Below are the code and all the weights of a small trained network. Each question names an input and a class and asks about switching units off, where a switched-off unit gives its printed mean instead of its output.

import numpy as np


def w(rows, s, z=0):
    codes = np.array(rows[::2]) - 128.0
    scale = np.full(codes.shape[1], s)
    scale[-1] = z or s
    return codes * scale


def f(y):
    return y / 2 * (1 + np.tanh(0.7978845608 * (y + 0.044715 * y**3)))


def log_softmax(a):
    a = a - a.max(-1, keepdims=True)
    return a - np.log(np.exp(a).sum(-1, keepdims=True))


def net(x, mask):
    res = np.array(x, float).reshape(1, 3) / 4 @ E
    y = f(res @ A[0][:, :-1].T + A[0][:, -1])
    res = res + np.where(mask, y, B[0][:, -1]) @ B[0][:, :-1]
    return log_softmax(res[-1] @ U[:, :-1].T + U[:, -1])


A, B = {}, {}
E = w([
[184,159,111,181,208,3,32,13,93,188],'x0',
[4,70,254,188,240,241,110,78,172,145],'x1',
[212,212,225,211,81,124,65,166,242,20],'x2',
],0.0055)
A[0] = w([
[94,98,150,83,66,197,222,216,164,79,103],'neuron 1',
[96,104,139,77,63,202,207,208,171,70,125],'neuron 2',
[157,166,119,187,187,69,41,55,104,164,108],'neuron 3',
[63,35,70,45,165,139,190,106,38,207,82],'neuron 4',
[165,160,129,185,196,63,38,56,117,171,99],'neuron 5',
[156,162,125,189,189,56,41,57,102,168,134],'neuron 6',
[181,209,207,224,89,127,56,165,237,28,94],'neuron 7',
[18,46,254,206,254,213,103,78,178,155,103],'neuron 8',
[182,158,62,91,33,60,142,157,80,129,1],'neuron 9',
],0.0052,0.0038)
B[0] = w([
[92,93,167,68,57,133,105,53,39,108,182],'neuron 1',
[80,108,160,82,84,123,108,75,71,111,185],'neuron 2',
[95,104,161,75,67,133,103,79,82,105,180],'neuron 3',
[99,225,108,200,163,140,217,88,54,199,198],'neuron 4',
[88,104,154,82,75,117,123,78,87,112,182],'neuron 5',
[85,99,154,84,85,122,108,100,81,99,189],'neuron 6',
[78,226,122,209,170,152,233,68,31,211,214],'neuron 7',
[219,125,24,161,23,10,138,223,139,63,255],'neuron 8',
[225,134,55,164,2,57,166,155,144,89,162],'neuron 9',
],0.0076,0.0086)
U = w([
[95,226,132,222,179,149,205,89,91,217,106],'0',
[207,103,26,150,63,64,115,210,150,47,106],'1',
[76,62,231,21,97,143,77,70,101,89,116],'2',
[128,113,147,111,212,149,84,167,173,131,252],'3',
[164,75,171,122,220,191,69,158,237,146,83],'4',
[150,99,175,114,254,158,80,159,220,131,89],'5',
[166,78,175,124,250,194,64,166,207,134,84],'6',
],0.0084,0.013)

Each question gives the input, the list of numbers given to net, and the class t.
The units are the neurons (one row each of A and B). Each row of codes is followed by its name. A weight is (code - 128) times the scale printed after its matrix; where a second scale follows, it is the last column's (A, B and U).
mask holds one flag per neuron, in row order. A switched-off neuron (its flag False) gives its mean, the last column of its row in B, instead of its output. The means were averaged over made-up inputs and are rounded, as every weight is.
A unit's drop is (log p(t) with every unit on - log p(t) with that unit switched off) / (log p(t) with every unit on - log p(t) with every unit switched off).
The circuit of an input: a set's keep is (log p(t) with only the set's units on - log p(t) with every unit switched off) / (log p(t) with every unit on - log p(t) with every unit switched off). Starting from all 9 units, units are removed one at a time, each time the one whose removal leaves the highest keep (on an exact tie, the one counted first), for as long as the keep stays at least 0.8.
units of the circuit, in order: the units of the circuit, biggest drop first
unit that matters most: the unit with the biggest drop
k most important neurons: the k neurons with the biggest drops, biggest first
drop when u is switched off: that unit's drop, to one decimal
input [3,-8,-8], class 0: unit that matters most	neuron 4
input [-7,-3,5], class 2: 3 most important neurons	neuron 1; neuron 2; neuron 4
input [5,1,4], class 2: units of the circuit, in order	neuron 4; neuron 8
input [-1,5,-3], class 1: 2 most important neurons	neuron 8; neuron 7
input [6,6,5], class 1: 2 most important neurons	neuron 8; neuron 4
input [0,4,3], class 1: 2 most important neurons	neuron 8; neuron 4
input [1,0,0], class 3: 2 most important neurons	neuron 8; neuron 7
input [4,0,2], class 2: units of the circuit, in order	neuron 8; neuron 4
input [-6,-7,-8], class 0: 2 most important neurons	neuron 4; neuron 8
input [7,5,6], class 2: 4 most important neurons	neuron 3; neuron 6; neuron 5; neuron 4
input [7,6,3], class 2: 3 most important neurons	neuron 3; neuron 5; neuron 6
input [6,-4,1], class 2: units of the circuit, in order	neuron 8; neuron 3
input [-4,-1,2], class 2: 4 most important neurons	neuron 8; neuron 4; neuron 1; neuron 2
input [-4,2,5], class 0: most important neuron	neuron 7
input [-1,-3,2], class 3: 2 most important neurons	neuron 8; neuron 4
input [-4,-7,-8], class 0: 2 most important neurons	neuron 4; neuron 8
input [0,3,-1], class 3: 2 most important neurons	neuron 9; neuron 7
input [-7,-8,8], class 0: drop when neuron 8 is switched off	0.4
input [4,-8,8], class 0: drop when neuron 7 is switched off	1.3
input [5,-7,8], class 0: drop when neuron 8 is switched off	0.3
input [-1,-3,-5], class 0: units of the circuit, in order	neuron 4
